In the rows, 128 means zero.
Here are made-up objects, facts about them, and rows of numbers that follow some of those facts. Name the object behind each unnamed row.

Some objects and their rows:
[ 83 167 116 177  92 140 146  64 120  98 121 167  96 109 126 147 105 125
  93 134 112  89 163 142 153 131] : K_165
[123 135 132 111 134 121 111 146 142 114 135 138 118 134 132 127 138 114
 126 131 118 150 127 129 113 126] : K_401
[ 97 109 119 132 113 139 101 145 130 132 131  90 109 109 126 123 107 109
 118 125 141 172 138 135 132 115] : K_75
[126 147 112 120 139 119 140 146 133 136 131 124 143 133 122 136 116 126
 135 137 115 129 139 138 139 132] : K_907
[125 121 137 138 116 131 120 128 125 131 126 124 132 126 133 128 125 128
 128 129 133 126 127 127 127 138] : K_314
[143  77 144 133 134 120 105 131 141 141 161 127 105 116  84 143 165 123
 128 165 137  98 170  77 160 112] : K_950
[137 149 126 106 145 123 112 146 121 114 130 144 123 154 126 126 122 129
 111 129 119 115 120 131 114 134] : K_470
[ 77 165 120 178  91 138 146  68 129  98 126 165  97 103 131 150 114 118
  98 137 109  97 166 139 147 132] : K_162
[138 140 111 120 135 125 144 130 116 129 125 132 134 134 124 119 124 134
 123 130 121 121 126 128 127 120] : K_199
[138 141 124 113 140 125 120 126 126 124 123 140 123 143 126 125 123 133
 123 122 126 128 122 136 128 124] : K_708
[119 121 136 139 112 129 126 136 131 128 132 120 135 118 136 128 133 121
 131 134 129 131 131 122 120 138] : K_357
[119 131 132 143 124 120 129 142 109 117 121 117 131 123 133 138 144 132
 140 123 149 111 122 131 128 130] : K_223
[125 122 135 137 115 130 124 130 124 130 127 123 134 126 132 127 126 126
 127 130 132 123 129 124 125 138] : K_884
[126 121 136 137 115 131 122 128 125 131 128 123 132 126 131 128 126 128
 126 128 133 122 129 125 127 137] : K_417
[132 124 128 138 115 133 131 128 109 130 122 123 134 132 125 122 116 131
 119 129 132 113 126 123 126 136] : K_504
[125 149 112 126 151 115 138 142  99 114 114 126 122 127 127 136 145 137
 145 118 150 110 112 141 134 106] : K_738
[130 138 115 117 136 122 119 124 141 133 129 135 127 126 127 123 136 131
 134 127 122 129 129 132 131 122] : K_132
[123 120 135 137 118 132 119 127 122 131 126 121 130 125 130 127 121 126
 126 130 133 129 128 127 129 134] : K_254
[118 139 120 126 133 115 138 148 126 117 131 125 129 119 134 135 155 122
 148 127 132 132 125 129 122 117] : K_567
[128 123 139 136 119 130 113 119 135 131 126 126 131 129 136 132 128 134
 129 120 138 122 127 132 129 142] : K_838
[152 131 119 115 151 134 168 104 134 134 136 134 134 122 139 130 123 154
 106 114 136 141 131 126 136  99] : K_213

Some facts about the objects:
K_924 | β K_950 | φ K_413 K_325 K_781
K_200 | β K_257
K_756 | β K_924 K_553 | φ K_968
K_781 | φ K_710 K_448
K_633 | β K_884 K_656 K_977
K_163 | β K_223
K_291 | β K_842 K_775 | φ K_223
K_567 | φ K_891 K_802 K_223
K_132 | β K_720 K_574 K_192 | φ K_644
K_710 | φ K_448
K_884 | β K_567
K_421 | β K_369 | φ K_34
K_680 | β K_898 K_775 K_896 | φ K_915
K_192 | β K_574
K_866 | β K_662 K_417 K_644
K_323 | β K_134 K_977 K_223
K_259 | β K_413 | φ K_493 K_999 K_781
K_470 | β K_175 | φ K_467 K_781
K_85 | β K_471 | φ K_791
K_484 | β K_997 | φ K_655
K_504 | β K_973 K_415
K_493 | β K_152 K_664 K_112 | φ K_924 K_413 K_34
K_691 | β K_401 K_421 K_775 | φ K_644
K_894 | β K_197 K_884
K_664 | β K_331
K_135 | φ K_662 K_968
K_415 | β K_884 K_396 K_668
K_791 | β K_579 | φ K_915
K_574 | β K_407 K_417 | φ K_165
K_14 | β K_656
K_133 | β K_200 K_654
K_61 | β K_8 K_595 | φ K_924
K_775 | β K_852
K_889 | β K_174 | φ K_340 K_91 K_738 K_34
K_8 | β K_818 K_396 | φ K_34
K_152 | β K_602 K_57 | φ K_413
K_907 | β K_14 K_291 | φ K_128 K_399
K_237 | β K_133 | φ K_655
K_340 | β K_896 | φ K_915
K_175 | β K_323
K_828 | β K_913 K_9 K_448
K_241 | β K_668 | φ K_132 K_975
K_668 | β K_833 K_595 | φ K_4
K_199 | β K_973 K_34 | φ K_421 K_247
K_26 | β K_357
K_906 | β K_186 | φ K_259
K_119 | β K_710 | φ K_595
K_337 | β K_998 K_314
K_738 | β K_314 K_422 K_956 K_257 | φ K_223
K_217 | φ K_325 K_448
K_322 | φ K_84 K_889 K_708
K_254 | β K_186 K_291
K_417 | β K_340
K_818 | β K_91
K_9 | φ K_543
K_92 | β K_662 K_656 K_574 | φ K_152 K_997 K_579
K_304 | β K_58 K_693
K_213 | β K_132 | φ K_34
K_487 | β K_340 K_421
K_896 | β K_357 K_788
K_961 | β K_192 K_222
K_780 | φ K_259
K_165 | β K_162
K_975 | β K_413 K_421 | φ K_781
K_448 | β K_251 K_331 K_263
K_885 | β K_574 K_997 K_544 | φ K_915
K_247 | β K_907 K_471 | φ K_467
K_666 | β K_618
K_662 | β K_898 K_159 K_811 K_633 | φ K_104 K_223
K_4 | φ K_128
K_956 | β K_314 K_422
K_518 | β K_807
K_905 | β K_91 K_811 | φ K_396 K_168
K_527 | β K_417
K_381 | β K_852 K_780 K_415 | φ K_710
K_223 | β K_818
K_544 | β K_722 | φ K_467
K_318 | β K_833
K_174 | β K_222 | φ K_213
K_848 | β K_788 K_257
K_243 | β K_197
K_833 | β K_896
K_702 | β K_915 K_241
K_528 | β K_956 K_848
K_57 | β K_518
K_445 | β K_523 K_292
K_602 | β K_381 K_664
K_492 | φ K_891 K_470 K_91
K_825 | β K_775 | φ K_668
K_399 | β K_866
K_112 | β K_807
K_852 | β K_656 K_340 K_833
K_134 | β K_842 K_487 K_14 K_788
K_915 | φ K_34 K_448
K_266 | β K_407
K_997 | β K_421 K_331 | φ K_128
K_168 | φ K_998
K_197 | β K_896
K_584 | β K_331 K_838 | φ K_527
K_587 | φ K_421
K_922 | β K_251 K_116 | φ K_492 K_271 K_91
K_160 | β K_186 | φ K_85
K_186 | β K_251
K_553 | β K_266
K_811 | β K_656
K_656 | β K_956 K_257
K_401 | φ K_710 K_781 K_396
K_968 | β K_325 K_595 K_291 | φ K_999 K_34
K_305 | β K_323
K_788 | β K_257
K_693 | β K_417 | φ K_915
K_891 | β K_4 K_163
K_336 | β K_850 K_961 | φ K_662 K_738
K_521 | β K_838
K_257 | β K_998 K_314 | φ K_381 K_828
K_84 | β K_445 | φ K_644 K_595 K_975
K_708 | β K_807 K_369 | φ K_325
K_58 | β K_305 K_471
K_618 | β K_973 K_247 K_84
K_595 | β K_656
K_523 | β K_197 | φ K_891 K_448
K_846 | β K_802 | φ K_104 K_34
K_850 | β K_444 K_584 | φ K_325 K_396
K_104 | φ K_223
K_222 | β K_487
K_91 | β K_528
K_655 | β K_331 | φ K_998
K_369 | β K_543 K_833 K_257 | φ K_998 K_259
K_675 | β K_448 K_544 | φ K_369 K_950
K_510 | φ K_396 K_738 K_756
K_413 | β K_75 | φ K_781
K_722 | β K_518 K_61 K_163 K_811 | φ K_104
K_838 | β K_57
K_128 | β K_618 | φ K_968 K_467 K_448 K_223
K_444 | β K_905
K_331 | φ K_781 K_788
K_350 | β K_788 K_848
K_467 | β K_104 | φ K_710
K_720 | β K_492 K_61 | φ K_213 K_527
K_449 | β K_254 K_668 | φ K_896 K_448
K_802 | β K_133 K_595
K_842 | β K_656
K_116 | β K_710 | φ K_656 K_905 K_668 K_788
K_422 | β K_998 K_314 K_337 | φ K_975
K_579 | β K_407 K_587 | φ K_413 K_34
K_263 | β K_884 K_417
K_271 | β K_449 K_791 K_975
K_34 | β K_811 | φ K_448
K_251 | β K_775 K_369 K_257
K_306 | β K_92
K_325 | φ K_467 K_781 K_448
K_314 | β K_998
K_471 | φ K_128
K_162 | β K_217
K_396 | β K_898

Which object is each row?
No name comes twice in this set of rows, the named rows included.
[139 141 113 118 132 122 127 115 127 132 116 137 125 133 126 112 129 135
 132 124 124 129 123 137 134 120] => K_237
[127 124 127 140 108 130 144 141 107 128 129 119 139 125 128 119 124 124
 123 138 124 116 129 112 116 138] => K_618
[120 147 112 127 147 113 141 148 108 111 121 124 124 119 131 138 158 133
 150 120 149 115 116 135 130 104] => K_662
[145 137 110 117 124 113 118  96 141 135 106 142 121 134 126 100 141 138
 139 126 124 132 123 139 140 118] => K_655
[123 138 113 116 136 127 121 136 130 129 130 127 124 123 127 120 129 122
 127 129 122 137 126 132 124 118] => K_241
[136 118 123 114 121 149 184 136 129 128 151 132 118 116 122 142 126 112
 139  88 118 181 131 125 111 105] => K_915
[157 124 134 119 128 125 200 125 128 117 135 140 132 139 135 136 130 137
 116 111 128 170 137 119 127 105] => K_34
[125 124 126 142 106 130 149 146 104 127 131 119 142 124 127 118 124 120
 121 141 120 115 130 108 113 138] => K_445
[128 141 119 122 140 120 132 132 127 123 126 130 127 124 134 132 145 133
 139 120 135 125 122 135 127 115] => K_722
[133 126 127 138 115 133 135 131 104 130 123 122 136 133 124 120 115 130
 118 131 129 111 125 121 125 137] => K_243
[139 141 107 119 131 132 145 134 106 131 127 135 132 132 116 117 124 128
 130 122 115 111 122 125 120 124] => K_85
[131 114 138 132 123 131 119 132 125 134 129 119 136 128 133 125 127 130
 127 130 136 129 125 122 125 135] => K_999

The same objects again, as new rows of numbers:
Some rows with their names:
[124 134 123  99 118 122 113 125 113 133 137 128 132 118 135 143 119 122
 107 117 130 127  96 123 115 132] : K_528
[124 138 140 125 117 122 112 122 121 134 103 128 129 120 106 133 129 170
 127 125 128 129  99 125 114 130] : K_266
[125 136 134 101 124 120 111 121 141 146 151 140 133 120 122 120 115 114
 113 143 155 129 177 122 171 138] : K_471
[125 150 123 177 143 132 115 119 138 132 141 125 138 124 228 134 184 197
 114 121 129 165 164 210 121 137] : K_811
[125 137 122 116 115 130 111 161 111 139 154 130 128 144 118 136 118 110
 121 137 130 128  99 120 115 136] : K_421
[125 128 125  96 123 119 113 176 111 137 172 141 130 121 128 169 121 101
 107 117 131 128 101 123 120 130] : K_200
[134 137 121 244 119 123 125 122 117 136  85 126 130 171 107 121 178 244
 202 148 130 135 223 119 146 247] : K_574
[124 138 145 123 118 133 111 117 125 133 135 126 129 119 110 142 133 149
 110 124 126 128  97 123 117 130] : K_254
[129 150 131  98 118 125 116 119 127 137 141 134 130 118 139 125 112 109
 107 126 133 126 143 123 117 136] : K_781
[124 145 122 122 118 124 110 119 117 141 139 127 129 118 142 129 126 128
 110 138 128 135 112 127 117 132] : K_968
[124 134 122 123 117 121 111 118 115 138 131 126 138 117 124 126 126 123
 116 128 129 129 103 124 116 138] : K_666
[124 138 131 104 118 146 135 205 112 136 165 127 133 160 126 133 114 109
 108 118 129 128 109 124 118 164] : K_197
[124 147 137 118 118 119 113 118 127 136 102 126 129 116 108 135 119 166
 129 135 130 130 101 123 112 133] : K_579
[124 138 120 124 117 145 113 117 112 136 113 126 135 119 111 124 135 150
 135 126 131 126 121 125 112 130] : K_553
[134 128 130  97 119 120 113 123 116 146 112 135 159 120 119 121 113 105
 106 125 137 127 180 126 137 144] : K_292
[125 137 120 123 115 133 112 160 112 148 143 130 130 155 123 120 119 138
 134 141 130 133  97 119 122 146] : K_523
[125 140 126 103 119 159 129 221 111 133 185 127 131 153 138 137 116 106
 111 117 128 127 102 122 117 169] : K_833
[124 131 121 132 116 117 111 120 113 151 112 128 132 134 126 120 126 179
 144 139 127 142 109 123 134 136] : K_885
[124 140 123 109 117 134 113 165 112 141 119 128 142 117 150 121 114 117
 108 128 128 134  99 178 113 148] : K_668
[125 139 138 104 119 121 111 122 134 146 147 132 132 127 116 122 112 114
 128 145 152 129 162 124 157 139] : K_331
[124 142 121  98 120 118 118 129 114 136 128 129 129 116 138 120 114 171
 107 139 128 130  97 123 116 157] : K_241

Which object is each row?
No name comes twice in this set of rows, the named rows included.
[126 139 121 139 117 172 126 193 114 147 151 126 129 178 121 131 122 129
 135 141 128 135 105 122 115 150] => K_340

The same objects again, as new rows of numbers:
Some objects and their rows:
[ 90 181 203 196 178 129 119 135 146 142  79 181 187 141 138] : K_340
[124  95 131  72 199 109  95  83 108  82 149 128 144  97 167] : K_780
[149 126  81 180 105  99 126 122 166 141  69  61  95 136 153] : K_738
[142  73 137  52 151 126 106  99 116 142 146 135 141  97 174] : K_654
[117 128 142 124 166 154 110 119 141  80  81 142 108  98  84] : K_199
[125 141 120 145  91 186 138 127 137 108 142 148 101  95  98] : K_192
[136  67 185 129 168 130  83  83 104  97 142 134 111 111 178] : K_587
[ 67  72 108  97 109 140 133 115 149 123  96 169  97 118  53] : K_633
[131  50 125  80 152 147 104 105 126 142 152 144 120 101 158] : K_977
[111 152 118 146 153 100 123 132 147 100 118 159 119  67 126] : K_413
[ 86 158 145 135 182 165 144 133 157 190  95 182 209 154 119] : K_833
[131 154 125  70 108 130 118 122 132 113 101 129 144  93 107] : K_518
[107 150 198 169 165 126 118 118 128 110  84 153 149 126 118] : K_680
[122 142 129 153 105 189 145 123 143 131 135 152 121 108 105] : K_254
[ 43  30  98  98 109 115 140  94 157 132  89 167  92 141  23] : K_842
[ 94 176 185 200 199 104 148 141 153 184  89 180 203 155 158] : K_896
[152 154  83 117 122 135 144 110 113 105 103 187 108  89  80] : K_132
[136 144 152 124 103 147 130 127 128 130 130 141 110 115 119] : K_112
[142  76 126  56 154 124 107  98 117 132 146 138 146 100 162] : K_913
[130  99 138 115 163 151  74  94 107  77 139 121  98 144 194] : K_510
[123 166 139 132  87 154 123 113 133 128 137 154 120 109 105] : K_866

Rows to name:
No name comes twice in this set of rows, the named rows included.
[136  83 122 134 125 122  62  98 130 141 132 131 116 124 245] => K_104
[ 59  43  56 122  94  67 150  77 138 138  96 211  93 129  38] => K_595
[118 148 112 211 118 110 133 155 183 113 124 156 106  53 160] => K_448
[ 54  92 125 117 146 143 145 121 159 163  87 182 136 145  58] => K_852
[101 165  89 108 129  74 118 147 149 101 118 147 140  86 153] => K_396
[ 86 169 118 160 117 109 109 114 143 123 120 156 132 140 135] => K_668
[135 169 106 141 165 109 139 145 137 113 107 180  99  82 104] => K_975
[126 129 114 113 125 140 148 122 148 148  96 117 124 108  90] => K_528
[129 185 144 158 109 129 102 141 140  83 102 139 108 106 148] => K_997
[104 150 121 132 138 131 126 104 132  64 104 156 106  96  74] => K_61
[203 148  82 172 151  97 175  76 125 110  99  49  62 114  72] => K_422
[118 166 175 182 139 112 127 135 157 118  98 139 131 103 137] => K_421
[137  83  73  92 191  96 151 148 153 136 186  63  84  86 179] => K_998

